Below are the code and all the weights of a small trained network. Each question names an input and a class and asks about switching units off, where a switched-off unit gives its printed mean instead of its output.

import numpy as np


def w(rows, s, z=0):
    codes = np.array(rows[::2]) - 128.0
    scale = np.full(codes.shape[1], s)
    scale[-1] = z or s
    return codes * scale


def f(y):
    return np.maximum(y, 0)


def log_softmax(a):
    a = a - a.max(-1, keepdims=True)
    return a - np.log(np.exp(a).sum(-1, keepdims=True))


def net(x, mask):
    res = np.array(x, float).reshape(1, 5) / 4 @ E
    y = f(res @ A[0][:, :-1].T + A[0][:, -1])
    res = res + np.where(mask, y, B[0][:, -1]) @ B[0][:, :-1]
    return log_softmax(res[-1] @ U[:, :-1].T + U[:, -1])


A, B = {}, {}
E = w([
[166,178,11,162,92,131],'x0',
[42,111,102,1,87,190],'x1',
[89,160,70,234,218,172],'x2',
[108,108,167,191,67,134],'x3',
[73,205,149,167,125,37],'x4',
],0.0091)
A[0] = w([
[43,139,217,125,134,92,126],'n1',
[72,123,185,125,141,120,73],'n2',
[85,131,170,156,136,154,74],'n3',
[69,113,162,167,165,166,106],'n4',
[102,133,158,146,129,128,25],'n5',
[194,107,92,80,171,183,107],'n6',
[183,68,227,108,130,146,104],'n7',
[46,103,163,170,167,194,104],'n8',
[107,149,95,125,138,79,38],'n9',
[194,32,219,98,114,216,123],'n10',
[73,100,118,4,79,187,149],'n11',
[168,98,97,86,176,163,132],'n12',
[155,133,111,214,145,130,2],'n13',
[78,135,103,96,177,177,91],'n14',
[109,105,118,53,89,161,142],'n15',
[50,117,120,93,212,193,121],'n16',
[72,138,201,103,133,101,149],'n17',
[144,115,119,108,149,119,64],'n18',
[114,116,116,66,89,172,118],'n19',
[82,126,118,96,184,168,158],'n20',
[174,135,107,92,101,89,55],'n21',
],0.017,0.0051)
B[0] = w([
[186,116,144,133,55,66,213],'n1',
[141,131,109,143,54,101,174],'n2',
[108,155,95,117,161,96,158],'n3',
[71,130,86,154,182,135,177],'n4',
[131,96,102,129,135,95,141],'n5',
[164,131,76,124,131,149,185],'n6',
[172,118,183,98,124,229,196],'n7',
[45,157,76,113,170,153,191],'n8',
[159,107,163,131,120,115,149],'n9',
[170,119,250,116,98,125,220],'n10',
[230,158,37,158,105,116,252],'n11',
[129,133,82,150,143,169,177],'n12',
[175,114,68,116,90,122,189],'n13',
[135,106,184,105,123,184,180],'n14',
[182,123,80,127,110,106,202],'n15',
[191,111,205,123,151,234,205],'n16',
[200,128,140,140,120,61,199],'n17',
[112,109,118,129,118,159,136],'n18',
[156,82,76,134,140,94,190],'n19',
[159,143,172,103,100,204,184],'n20',
[51,138,119,131,157,144,156],'n21',
],0.026,0.019)
U = w([
[60,142,31,119,126,24,11],'0',
[183,120,161,72,62,86,93],'1',
[117,139,120,60,159,172,68],'2',
[191,129,2,114,89,117,251],'3',
],0.007,0.0023)

Each question gives the input, the list of numbers given to net, and the class t.
The units are the neurons (one row each of A and B). Each row of codes is followed by its name. A weight is (code - 128) times the scale printed after its matrix; where a second scale follows, it is the last column's (A, B and U).
mask holds one flag per neuron, in row order. A switched-off neuron (its flag False) gives its mean, the last column of its row in B, instead of its output. The means were averaged over made-up inputs and are rounded, as every weight is.
A unit's drop is (log p(t) with every unit on - log p(t) with that unit switched off) / (log p(t) with every unit on - log p(t) with every unit switched off).
most important unit: the unit with the biggest drop
k most important neurons: the k neurons with the biggest drops, biggest first
drop when u is switched off: that unit's drop, to one decimal
input [3,0,6,7,1], class 0: most important unit	n11
input [-3,-1,-7,-6,1], class 1: 2 most important neurons	(n10 n7)
input [3,-5,-6,-4,-3], class 2: 2 most important neurons	(n11 n1)
input [0,1,2,-6,4], class 1: 2 most important neurons	(n8 n4)
input [0,-4,5,0,3], class 0: 3 most important neurons	(n11 n16 n7)
input [-5,-7,4,6,-5], class 2: 2 most important neurons	(n11 n8)
input [4,0,7,3,8], class 0: 3 most important neurons	(n11 n16 n7)
input [-3,-3,0,1,6], class 1: 2 most important neurons	(n11 n1)
input [-4,-4,5,-7,0], class 2: drop when n11 is switched off	0.3
input [0,4,4,-1,5], class 2: drop when n8 is switched off	0.1
input [-4,0,-1,5,-7], class 1: drop when n10 is switched off	3.1
input [-4,-8,3,-3,-7], class 2: drop when n7 is switched off	0.1
